nadekdisig: [  2 -27 -55 -24  -8  49 -16 -25 -25  -3  -3  14  -3   1 -27  25  -8 -39
   2  -3   8   1  17   5 -52 -12   4  14  18  -2]
nopurnezuv: [ 13  14  47 -12  18  39 -14 -11 -41 -19  23  12  -8   6  25  16 -18   8
   6  20  15   7 -32  16 -24   4  13   8  -7  17]
paloguse: [ -6  -4   3  -6  45   6  30 -19  10  -2 -21   7  14   5   0  -8  22 -18
 -16 -49   5 -20  -7  -1  17  15   8 -21 -16 -14]
bodatgevik: [ 26 -15  -1 -38  10  52 -11  15 -29 -28  -2  42 -17  13   2  31   6 -15
   9 -24   4 -25  -2   7 -48  -5  11   9 -16  31]
nopurnezuv: [ 11 -19 -19 -21 -23  21 -10  37 -13 -17   0  27 -14   6  -5  25  -6   1
  12  -8   1 -16  20  -4 -41 -21   1  24  -6  36]
nadekdisig: [-18 -30  21  -8  16   5  37   0 -15  -4  -1  23  25   7  27   8 -30  16
 -24 -11  14 -10 -23  -4  -2  13   1  14 -29  13]
paloguse: [ -1 -13 -18 -10 -30  21 -23  -3 -21   3  12   9  -5   5  -2  12 -19  -2
  17  27  -5  13   2   2 -18 -14   1  20  13   0]
pokvoval: [ 27   7  -8  -9 -54  26 -59  15 -33  -8  31   2 -30  -3  -6  25 -25   7
  27  66  -4  23   6  12 -53 -19  -5  27  25  25]
nopurnezuv: [  2 -17  20 -13  -1  -3   0 -28   1  18  -8  27  13  18  28 -17   8   5
   7   5 -39   2 -48   3  59  33  -2 -27 -17 -45]
nadekdisig: [-14  -7  98  -1  21   4  30  -3 -39  -8  27  25  25  13  73   3 -53  55
 -16  29  14   8 -73   8  21  28   6  15 -42  17]
nopurnezuv: [  9 -16   1 -19 -13   9  -7  12  -4  -1  -5  30  -4  15  12   3   7   4
  16  -7 -23 -11 -12  -2  12   2   1  -2 -14  -3]
nadekdisig: [ 17 -42  36 -29 -24  -4   2   9  -9   7  -4  61  10  24  49   1 -13  30
   2  16 -46 -11 -61   2  39  40 -12 -12 -43 -13]
bodatgevik: [ 27  13  -1  -3   8  -8 -12  -4  19  -1 -11  -2 -12  -4 -11  -6  30 -14
  -4  -7 -15  -8  -1   6   6  18  -7 -30   0 -11]
paloguse: [ 19 -13  13 -17 -25 -11 -12  27  10   2  -8  34  -9  16  19  -4  15  17
  20  -1 -40 -14 -19  -3  32  11  -6 -12 -21  -5]
nopurnezuv: [ -2  37 101  19  16  13 -16 -46 -50   1  51 -18   8  -1  57  -6 -52  40
  -3  83  17  47 -78  26  16  27   8   2   1 -10]
nopurnezuv: [ 11 -14 -21 -22  34  39   8 -24 -11 -12 -15  16   2   1 -16  16  13 -38
 -17 -36  13 -19   2   7 -34  10   6 -11  -5   0]
pokvoval: [  6  -1   3  -7  -1  14  -8  -4 -12  -4   5   6  -4   2   3   7  -5  -2
   3   7   2   2  -6   5 -13   0   2   3   1   4]
pokvoval: [  5  39   9  17  40 -18  -2 -42  31  14 -15 -32   0  -5 -13 -33  48 -24
   0 -20 -13   5  -8   7  53  21   4 -51  13 -51]
bodatgevik: [  4 -19 -76  -2 -37   0 -27 -22  14  21 -11 -10  -4  -9 -42   1   8 -35
   3  16 -18  12  30  -2 -14  -5 -14  -5  33 -29]
paloguse: [ 61  40  37 -19  14  15 -39  24   2 -27   0  16 -42   5   2   6  47  -5
  22  -9 -20 -21 -12  16 -10  12   4 -33  -9  16]
pokvoval: [ 27  12  54  -1  18  -1 -23 -83  -9  25   8   2  12   3  34 -24   2  -4
 -15  54 -36  29 -89  28  58  74 -11 -60  -4 -73]
pokvoval: [  0  50 -44  21 -32 -10 -50  19  23   7   5 -47 -37  -6 -46 -16  41 -18
  57   6 -12  18  61  -6  10 -54  10   4  53 -12]
nadekdisig: [ 18  -1  18 -10  27  13   8 -11  -6 -12  -4  11   1  -3   5   9   3  -8
 -22 -10   9 -12 -17   9 -18  23  -1 -14 -15   8]
bodatgevik: [-16  -3  12  19  28 -35  39 -18  26  13 -14 -15  26  -8   6 -20   2   4
 -35 -17   6  -3 -11  -5  33  26  -8 -20 -13 -18]
paloguse: [-33 -15 -28   4  18  21  21 -32 -14   6   0 -13  21  -4 -13   5 -20 -20
 -13 -12  29   9  13  -3 -17 -12   9  18  13  -8]
nopurnezuv: [  2 -29 -10 -11 -35   5  -7  13 -15   1   8  21   2   3   8  16 -30  13
  -2  28  -6   4  -5  -1 -22  -1 -10  21  -5  14]
paloguse: [ 39  69  62  30  68 -44  15   6  43 -19  -9 -42 -15 -26  -5 -21  48   2
 -39 -25  19 -18  -4  13   9  37  -7 -56 -12  14]
nadekdisig: [ 30 -55 -60 -48 -31  40 -27 -16 -11   4 -20  53  -6  14 -17  23  10 -38
   6  -5 -37 -16  -5   5 -26  16 -10 -10  -4 -19]
nadekdisig: [  5 -44 -69 -21 -23  -2   4   8  24  10 -32  26   3   5 -28   5  22 -28
  -3 -33 -26 -23  27 -12  -3   1 -12  -8  -3 -14]
bodatgevik: [ 35 -44 -59 -29   3   8   3 -23  20   3 -36  29   4  -7 -32  15  22 -46
 -41 -26 -18 -27   4   5 -33  41 -23 -34 -10 -16]
nopurnezuv: [  3  21   7  -3  51   1  12 -28  24   3 -26  -2   1   9  -6 -25  56 -28
   6 -57 -15 -18  -9   1  51  16  13 -46  -6 -41]
pokvoval: [-51  -8 -25   1  22   0  37   6  17   9 -23   2  17  21  -5 -22  29 -10
  29 -74  -3 -17  26 -24  56 -35  25   8  -3 -22]
paloguse: [-10  11   4  30 -17 -34   1  -2   9  12  14 -35   7 -20  -3  -7 -27  19
 -20  43  14  24   6   0  -5   2 -14   9  15   4]
bodatgevik: [ 63 -19   0 -20 -65 -15 -49  29   1  -2   7  32 -26  -5   6  20 -10  18
  -5  65 -41   1 -20  13 -31  32 -34 -11  -9  17]
pokvoval: [  3   6 -13  16 -11 -32   7  30  24  -2  -4 -18  -4 -16 -16   0   1   9
 -16   0  10  -5  30  -7 -16  -7 -13   5   3  24]
nadekdisig: [ 35  15 -51  -6 -76 -20 -77  16  32  24  -7  -1 -41   9 -30 -19  50 -13
  64  33 -74  14  22  -2  42 -14 -12 -25  36 -43]
bodatgevik: [  5  18   7  16   4 -28  -2  -7  23  10  -4 -19  -1  -7  -4 -18  16   2
  -5   5 -10   5  -2   1  27  13  -7 -22   5 -18]
pokvoval: [ 17  23 -10  -7 -46  31 -71 -13 -29   5  28  -6 -31   7  -7   5  -1  -7
  54  58 -23  34  -3  13  -6 -22   7   9  38 -18]
paloguse: [-35  14  10  44  15 -59  46  14  33   9  -2 -45  23 -22  -3 -20 -15  25
 -35  -6  31   5  23 -14  17  -4  -9   8  -1  13]
bodatgevik: [-37  -6 -16  41 -14 -62  26 -26  35  38  -4 -42  32 -17  -5 -32 -18  13
 -27  25  -2  27   3 -11  49  13 -19  -7  14 -38]
[ 16 -22 -34 -19 -47  -1 -32   7   8  14  -9  25 -12  13  -6  -2  15  -7
  28  13 -46   0  -1  -3  20   1  -9  -8   5 -24] : nadekdisig
[-41 -32 -23 -15  37  18  52   0   4  -2 -28  24  25  19   1  -3  14 -17
   1 -81   9 -30  13 -19  23 -17  20   9 -21  -7] : paloguse
[ 11   6 -32   6 -44  -5 -23  57   0 -17  13 -13 -26 -15 -27  24 -14  10
   9  20  18  -1  55  -6 -66 -41  -8  39  18  57] : pokvoval
[-10  -7   9   2  -2  -1   9   5  -8   0   6   3   7   2  11   3 -16  12
  -3   5   7   2  -5  -2  -1  -2   1  12  -6   8] : bodatgevik
[  4  21  18  19  23 -44  24  21  40  -1 -16 -17   1 -10  -3 -19  27  10
 -18 -28   1 -16  10  -7  27  11  -7 -23 -13   5] : nadekdisig
[-21 -25 -25   2  22  19  16 -78 -15  21  -2 -11  33  -8  -7  -1 -26 -31
 -36  14  15  22 -22   9  -5  28  -4  -9  13 -43] : paloguse
[ -6 -18  -6 -28   1  55  -5   6 -41 -18   9  30  -5  16   7  26 -15  -8
  21 -13  12  -8   1   1 -36 -24  19  30  -4  22] : pokvoval
[  9  42 -14   0  20  11  -5  62  15 -35  -8 -14 -37  -2 -34   9  47 -13
  31 -62  23 -32  67 -10 -35 -55  21  14   9  51] : nopurnezuv
[  5  18  24  -2  22  12  -2  -9  -7  -7   4  -1  -4   4   8  -3  10  -2
   7  -7   3  -1 -12   6   7   3  10  -9  -2  -3] : nopurnezuv
[-16  11   5  26 -28 -39   6  42  14   2  12 -24  -2 -10   1  -5 -18  34
   3  20  10   9  26 -12   1 -24  -7  26   6  28] : paloguse
[-14  13 -12   3   5  41 -16 -25 -36  -7  23 -21  -4  -6 -13  16 -24 -16
   9  20  34  22  13   8 -44 -26  15  27  29   9] : nadekdisig
[ 17  22  58   9  42 -24  25   7  15 -12  -5  -3   4  -7  21  -9  12  18
 -30 -15   9 -16 -26   6  15  33  -4 -27 -28  12] : nadekdisig
[ 11  -2 -36 -21  30  16   9  10  23 -12 -34  16 -11   9 -28   0  56 -39
   9 -77  -8 -38  30  -7   1  -9  11 -22  -7  -4] : nopurnezuv
[ 10  25 -27  18 -30 -23 -25  34  20  -3   5 -31 -24 -16 -31   1  11   1
  12  15   4   6  47  -5 -24 -28  -8  10  26  22] : pokvoval
[-18  -7  -6 -11  14   7  24  40   7 -14 -15  19  -2  16   1   1  21   3
  21 -61   3 -30  24 -17  11 -30  18  15 -18  21] : paloguse
[ -5  16 -21  12 -22 -31  -2  54  32  -3  -8 -14 -17  -1 -19  -9  25  10
  24 -23  -7 -12  48 -17  11 -35   1  11   7  20] : nopurnezuv
[ 14  -2  22  12   3 -33  11  -9  16   8  -2  -6  11 -13  10  -7 -10  14
 -37  23  -4   3 -23   6   8  39 -21 -22 -12  -5] : pokvoval
[  4  17 -23  19 -33 -28 -29  -8  21  20   3 -30 -10 -10 -19 -17  11  -3
  14  34 -20  23  14   0  21  -3 -12 -11  29 -26] : bodatgevik
[ 58  61  -8  31 -33 -36 -64  11  27  -3  18 -58 -45 -40 -42   0  17  -5
  -8  69   1  25  32  19 -47   6 -27 -23  44  16] : pokvoval
[-14   8  67   9  14  -5  18   1 -22  -4  21   3  14   5  45  -3 -33  39
  -6  21  13  10 -41   4  18  10   6  12 -21  12] : nadekdisig
[-14  10 -16 -12  31  42  10  20 -15 -26  -5   3 -11   9 -17  15  18 -21
  22 -59  30 -22  38  -7 -32 -44  29  23   4  30] : paloguse

gisip_litob: [-12  16  -5   8  -1  -1  -9   2  -4   2 -13   5 -26 -10 -34  -6   5  -6
  27 -21 -11  -6  13 -12  15  -6   0 -18  21   2]
zafav_tura: [  4  16 -24   1 -24  13 -30 -45   6  12   5  -3  16   6   6 -21 -18   2
  34  12 -30  -6  -9 -17   5   6 -29   5  -1 -13]
luk_gepo: [ 15  -7  -7   0 -22  10 -12 -53   7  -9  25   3  13  15  28 -21 -15   5
 -13  23 -20  23 -26 -18 -18   6 -26  16 -25 -22]
les_kop: [ -5   8   6  30 -23   6 -45   1 -22  -6  24  78  69  24 -48 -50 -68  46
  35 -22 -15  24 -40  12  51 -46 -34 -15  47  54]
luk_gepo: [ -8  31 -15  17  12  -1 -30  21   2  48 -15 -32  11 -21 -17  11 -24  48
  43 -17 -12 -39  49  27  22 -16 -35  15   3   0]
luk_gepo: [ -2 -10 -16 -72   8  -4  24 -18  19 -65  -7  23  -2 -29 -30   1  43 -37
 -51  -6   3  -4  12 -58 -35  60  33 -13  53  14]
luk_gepo: [ -1 -17  -2 -42 -13   7  33  -9   9 -29  -1  20  40   2  31   7   4 -40
 -21  30  14  12 -39  -4 -11  17  32   3   7  10]
senab_rusuv: [-41  25 -46 -42 -34  36   0 -15  21   5 -29  33 102 -22  14  -6 -61 -43
  77  24 -15   1 -41  21  38 -13   0   7  43  17]
lesof_mugev: [-15  -9   6 -15  11  -1  23  36  -8 -24 -21  32  -1  -2 -23   8  21 -48
   5 -12  32  -5 -12   6  16  11  55 -33  44  36]
senab_rusuv: [  4  -3   2   9  38  -6  -5  48   6  31   1 -40  20 -15  12  25 -11  51
 -26 -11  18 -19  51  41 -12   0 -23  33 -19  -2]
senab_rusuv: [ 12  -8  -5  10  46  -6  -9  23   9  17  -1 -53 -37 -14   6  21  27  21
 -37 -15  18 -23  65  12 -34  34  -9  18 -21 -23]
les_kop: [ 50   5  -3 -74 -45 -21  -3 -28  -9 -14  12  13  61  39   0  -8  51  -1
 -19  41 -25 -67 -34 -78  -3  61  18 -21  37  56]
lesof_mugev: [-18   5 -11 -23  16   4  21  63   5  22 -32 -22  21  -9  -1  27  18 -33
  10  -7  10 -23  16  12   3  13  27  -9  17  14]
zafav_tura: [  9  13 -38  33  -3  24 -48 -31   1  43  -9 -41 -32  24  17 -18  12 -38
  55   4 -18 -25  12  -9  -1  35 -17 -13 -17 -33]
les_kop: [ -9   8  15  -9 -17 -12  16 -34  -3 -34  -2  38 -15 -22 -18   0 -11   8
  14   4   7   6 -17  -1  22 -27  16  -5  19  10]
les_kop: [-14  11   2  34   6   4  -4  20  -3  34 -11 -22 -18  -4   7   9 -17   7
  32  -8   0   4  11  32  15 -32 -11   6 -23 -18]
lesof_mugev: [ 25   1   7  -2 -14 -12 -14  -5 -18  -2   6  12  -5  31 -18 -14  30  -3
   4   2  -5 -29 -13 -32  10  20  13 -29  19  29]
gisip_litob: [-11  -2 -20 -28   7  11   9  -3  19 -11  -7 -13   4 -17   4   3   8 -24
 -18  -1 -10  10  12 -18 -27  24  -2   8   3 -18]
zafav_tura: [-14  19   5  14  -9  -3 -10 -18   3   4   6  14  16 -26 -11  -3 -51  55
  23  -5 -13  12   6  23  22 -50 -36  24  -4  -5]
les_kop: [-29 -29  13 -12  -5  16  50  21   0 -40  -9  52  25   3  22   4 -15 -71
  -6  12  37  55 -63  29   9 -20  56 -14  12  14]
gisip_litob: [ 16   0   7 -62 -41 -14  41 -83  13 -49   4  19  10 -21  39  16  11  -8
 -12  59   4 -14 -38 -25  -6   9  29  18  -5  -3]
gisip_litob: [-30   0 -18   6  29  11  -7  13  13 -23 -10   1 -55 -29 -54 -15  12 -26
 -17 -53 -16  38  39 -30 -26  13  -9 -16  24 -26]
senab_rusuv: [-46  21 -22  -6   7  19   3  39  25  28 -13 -17  47 -40 -11   5 -57  27
  10 -24 -39  39  24  18  -4 -43 -53  34  -7 -26]
zafav_tura: [ 18 -12  24  30  19 -15  10 -16  -9  -1   2 -19 -62  -3  28  24  20   8
  -5  13  45 -19  16  37   1  -2  26   6 -33 -14]
lesof_mugev: [  6   1   4 -19  -9 -11   3 -21  -1 -32   7  17 -26  -3 -34 -14  26  -3
 -24 -12 -19   7   0 -52 -13  14   3 -17  20   3]
lesof_mugev: [ 25  -8  -1  23   0   3 -39 -31 -13  -4  20  28  23  22   7 -21 -21  22
  18  11  28 -22 -11  27  22  11  -3  -1  14  29]
luk_gepo: [  8 -11  51  27  -4 -25  20  20 -15  -4  30  13  -4   8  -2   3 -21  69
 -44  -6  -5  39 -14  13   1 -62 -23  18 -37   1]
luk_gepo: [ 19 -18   2 -24  24 -11   1   1   1 -34   7  11  -5  -5 -13   3  31   2
 -46  -6  29 -20  21 -13 -20  46  23  -6  28  23]
lesof_mugev: [ -2   0  11 -15 -10  -6  27  23   2  12  -3 -14  18   3  18  17   4   1
 -13  13  -9   4 -12  -1  -4 -14   3   9 -19  -2]
senab_rusuv: [ -2   9  18  17 -16 -10  -1 -25  -2  -4  17  10 -11 -10  -7  -8 -29  48
  -2  -2 -21  27  -6  -1   7 -46 -33  17 -21 -15]
senab_rusuv: [  0   6 -14   4  -8  12 -17  -4  -3  13  -6   6  25  12   6  -8 -11 -16
  34   8   2 -15 -12  10  18   7   2  -8  13  12]
gisip_litob: [ 25  20  -6  16  -5 -11 -46 -39 -14   7   3   8 -14   4 -24 -13   2  36
  43   0   7 -58  20   0  31  14  -7 -12  27  26]
luk_gepo: [ 17 -13  -6 -23  -7   3   6 -29   3 -18   3   7  16   9  30   3  14 -25
  -8  30  21 -17 -19  -2  -7  33  25   1   4   9]
les_kop: [ -3  -6  29  48 -10   0 -16  43 -22  22  28  33  49  35 -13 -25 -55  53
  -1 -18 -16  46 -35  27  26 -66 -40   3 -13  23]
zafav_tura: [ 22 -12  25  20   7 -17   1  -8 -14  -7  14   0 -35  12   7   5  18  18
 -18   5  23  -9   2   8  -1  -1  12  -3 -16   3]
zafav_tura: [  7 -15  27   6  16 -16  15  25 -10 -15   9  12  -9   1  -9   9   8  20
 -34  -9  23   6   4  12  -2  -9  14  -1   0  17]
zafav_tura: [  2  19 -27  -1 -52  23 -36 -83   5   1  14  31  52  11  19 -37 -55   4
  59  32 -35   7 -48  -9  26 -14 -37  11   4  -5]
gisip_litob: [ 35   6  17 -19 -19 -26 -19 -15 -19 -14  18  37  42  17 -25 -10   2  54
  -2  10   4 -48 -11 -16  27   7   1 -10  39  62]
lesof_mugev: [-14   9  -4  11  -5   5   7 -32  23  11  11 -40 -31 -28  19   3 -24  32
 -20  -1 -43  46  19 -10 -34 -32 -56  42 -59 -71]
gisip_litob: [-43  15 -13  31  -2  21  10  26   5  33 -29 -24 -40  -8  -4   2  -9 -50
  47 -21 -25  37  -2   8   7 -35  -5 -12 -22 -44]
gisip_litob: [  9  -2  -4 -48   5  -8  15  29   6  -1  -7  -7  52  -5   5  20  16   6
 -25  12   8 -35  10  -6  -8  29  15   7  22  31]
les_kop: [-22   7  20 -48  31 -28  36  45  15 -33  -6  17  33 -69 -44  34 -20  77
 -53 -27  15  -3  51  17  -3 -27  -5  32  35  29]
les_kop: [ 34 -19 -24 -29  17   4  -8 -13  15   1   9 -54 -19  19  29   2  62 -31
 -57  13  -7 -24  27 -49 -63  87   1   4 -20 -26]
luk_gepo: [ 25 -18  21 -90 -36 -24  60 -70  15 -79  19  35  28 -18  32  16  26   1
 -71  57   7   1 -45 -48 -29  23  36  20   4  13]
senab_rusuv: [-35  21 -16 -12 -16  12   7 -21  22  -3  -6   4  16 -40  -9  -4 -46  15
  16  -7 -38  39   1  -4   0 -40 -38  25  -5 -32]
luk_gepo: [ -5   7  53  -7 -16 -36  61  33 -19   1 -17   9 -12 -10   8  45  10  19
  10  20  26 -17 -23  31  38 -60  46  -3 -13  26]
gisip_litob: [ 22  11 -28   0  10   3 -51 -47   4  -2   6  -6  -9  -7 -17 -16   5  21
  16  -4   2 -46  39 -13  -2  46 -19   1  25   5]
senab_rusuv: [ 27   9 -19  40  13   8 -54  23 -16  67  -5 -42  12  41  17  -3   8   6
  47   3  10 -64  24  28  19  30 -12  -9  -8  14]
zafav_tura: [  3  -3  17 -16  27 -22  26  -7  13 -20   0 -16 -21 -48   9  37   0  50
 -38   4  32 -14  44  29 -14  -7   4  36 -14 -10]
lesof_mugev: [  1  -4   2  21  -1   5 -13 -20  -4  -5   9  16  -3   3   4 -11 -21   8
  12   1  10  11  -9  19  10 -12  -6   3  -3  -2]
les_kop: [ 12   2  62   7 -43 -32  50  48 -28  35  10  -2  32  38  28  24  -4  41
  -7  30 -19   9 -59   9  29 -78   4   4 -50  21]
gisip_litob: [  3 -10  18 -29   7 -14  40  33   0  -5  -9  -6  19  -7  21  33  17  -2
 -25  17  28 -16  -3  17  -2   1  34   7  -3  19]
lesof_mugev: [-29  10 -11  25  12  13   3  22   6  25 -22 -24 -34 -14  -2   8  -6 -27
  30 -18  -6  16  16  18   3 -18  -3  -3 -15 -31]
luk_gepo: [-34  26 -16 -37  -1  -1  16  21  17  -3 -25  -3  11 -44 -41  10  -6   5
   8 -23 -33   2  27 -24   0 -13 -12   3  29  -3]
senab_rusuv: [ 38 -18  51  54   1 -28 -21 -58 -23 -31  53  40 -31   8   4 -15 -34  98
 -29   7  33  14  -8  36  15 -44 -23  23 -29   9]
zafav_tura: [ 15   8   8  -2  13 -21  10   4   0  14  -9 -54 -71  -8  -5  23  57   7
 -21  -6 -10 -31  44 -30 -25  22   4  -3 -25 -27]
senab_rusuv: [ 32   3  11 -21 -19 -17   7 -17 -12   9  -3  -4  24  17  34  21  20   6
  19  44  26 -64 -18  12  23  16  32  -1   1  33]
lesof_mugev: [ 27   1  -5  31   6  -3 -35 -42  -4  10  15 -29 -59  13   3 -13  23  13
  -1  -2  -7 -17  26 -18 -17  26 -20  -1 -25 -28]
les_kop: [ -2  13 -42  16  26  18 -60 -31  12   2  -1  -8 -18 -19 -32 -25 -11   9
  24 -29  -5 -19  53  -4  -6  39 -32   0  30 -12]
zafav_tura: [-39  32 -11   3 -24   9   4  33   1  33 -24  -5   8  -6 -35  -8 -18 -13
  47 -24 -58  23  -8 -24  20 -44 -25 -15   7 -11]
[-21   7 -29 -11  16  20 -11   9  20  11 -12  -5  52 -29  13   8 -42   7
  18   0  11  -4  21  40   4   2 -16  27  12  -1] : senab_rusuv
[-15  44 -24 -13  -6  -1 -13   0  10  42 -32 -33  15 -34  -8  22 -15  24
  65   3 -17 -56  39  15  30 -11 -18  13  11  -1] : luk_gepo
[ 55  -6  47 -18 -39 -42  12 -20 -19  -6  45  -4   5  41   5  -6  33  71
 -68  26 -41  -7 -28 -65 -20  -9 -25   7 -37  13] : les_kop
[ 18  35 -26   4 -14  -3 -50 -39  -3  31  -9 -24 -13   1 -19 -11  10  22
  56   2 -26 -65  31 -23  20  24 -25  -9  16   3] : les_kop
[ 16  -7  29   2 -27 -12  25  10 -13  17  12  -4  26  30  38  11  -2  14
  -9  32  -5   5 -43   8   8 -30   4   8 -38   6] : lesof_mugev
[  7 -11   2  -4 -13   6   9 -15  -1  -5   6   7  16  15  31  -1  -3 -19
  -1  24   8   7 -30   7  -1   3  12   3 -12  -1] : luk_gepo
[ -8  15   3  20 -11  -2 -10 -27  -5  -1  -4  14 -24 -12 -14  -6 -17  11
  38  -4  -2   0  -1   9  25 -27  -5  -4   4  -5] : les_kop
[-44 -10 -36 -37  16  37  13  64  26   2 -14  12  99 -14   3  -4 -41 -39
 -16 -16  -9  45  -9  15 -17   8 -10  14  28   8] : luk_gepo
[-14  16 -18 -21 -37  15   3  -7   8  15  -6   1  43   9   7 -12 -17 -21
  25  13 -47  16 -34 -28   4 -13 -19   0  -2  -8] : gisip_litob
[ 36 -12 -10  55 -48  27 -69 -81 -28   3  40  56  35  80  29 -68 -39 -21
  60  34  -2   9 -86   5  37   5 -15 -25   0  21] : zafav_tura
[ 42  -9   6  43  19 -10 -39 -23 -18  15  16 -26 -59  30   7  -7  36  13
  -1   0  23 -40  26   3  -6  36   2 -12 -19  -4] : senab_rusuv
[ 20   7  34 -43 -47 -27  50  47 -19  32  -9  -9  65  39  34  32  28   0
   3  48 -13 -40 -56 -13  25 -21  33  -9 -14  45] : les_kop
[  1  -3 -16   4 -16  18 -15   0  -6   8  -1  10  18  34   3 -23   6 -47
  22   4 -13   6 -32 -19   4  19   6 -25  11   7] : zafav_tura
[-28  -2 -27  -7  -3  26  -4 -24  13 -30  -8  29  -8 -12 -18 -25 -10 -56
  14 -15 -10  40 -15 -20  -7  12   6 -16  27 -15] : senab_rusuv
[-16 -19  10 -15  28  -1  21 -11  20 -50  15  29  17 -50   2  11 -41  40
 -52  -7  34  40  18  38 -18 -18  -7  41   4  -6] : senab_rusuv
[ 38 -35  24  20  33 -16 -15 -32  -7 -41  38  16 -28   3  10  -4   7  46
 -63   2  53  -2  19  22 -23  25   5  16  -9   8] : gisip_litob
[-13   9   8 -10   3  -9  28   0   8   0 -16 -17 -24 -30   8  27   4   4
   3   6   6  -4  15  12   1 -18  10  13 -14 -17] : zafav_tura
[  9 -15  21   0  14 -15  14 -24   3 -37  18  11 -32 -20   0   6   2  30
 -45  -1  20  17  12   4 -18  -5   2  16 -11 -10] : senab_rusuv
[ 27  -2  12  16 -13  -9  -9 -28  -6  16  20 -25 -19  21  25  -3   9  27
 -13  18 -15  -5  -4 -12 -12  -2 -22  12 -42 -21] : lesof_mugev
[-12  13   7 -54 -34 -12  33  -4   9 -24   0  24  41 -17 -20   1  -7  14
 -19   7 -40  17 -25 -45  -1 -22  -8   5  18  13] : zafav_tura
[-29  27 -37   1  11  15 -26  -2  18  11 -18 -20 -28 -33 -45 -13  -5  -6
  24 -40 -41   7  47 -29 -11   8 -36  -3  19 -31] : lesof_mugev
[  4   8 -27   3 -19  20 -12 -65  10   9  -9 -15  -9   1  48  -1  -7 -39
  51  38   6 -18 -17  13   7  18   7   8 -18 -29] : zafav_tura
[  9  12  24  19  -5 -17  -3  44 -13  48   8 -22  37  13   7  15 -24  70
   3   2 -13 -16   7  28  20 -45 -33  21 -28  14] : senab_rusuv
[ 24 -23  -8 -34   1   3   0   7   4 -14  16  -2  35  28  13  -9  30 -21
 -52  12  -3  -3 -13 -36 -35  53   7  -5   7  15] : les_kop
[  1 -23  29  16   3  -9  12  -4 -11 -43  23  43 -26   8 -22 -18  -1   5
 -40 -17   9  48 -23 -10  -7 -19   9 -12   4   7] : senab_rusuv
[ 16 -19  28 -12  -2 -16  36  17 -10 -11   1   0  -8  18  25  21  34 -18
 -30  21  26  -7 -23   2  -5   6  42  -8 -14  14] : lesof_mugev
[-25 -10 -13 -50  -9  18  35  23  21 -17  -6  19  79 -13  21   6 -26 -28
 -22  14  -7  35 -32   2 -13  -3   6  17  12   7] : luk_gepo
[ 42 -16  28  -2  -5 -25  16  12 -23   6   5 -20 -32  44  21  15  68 -18
 -24  24  20 -42 -14 -21  -7  33  43 -25 -17  19] : lesof_mugev
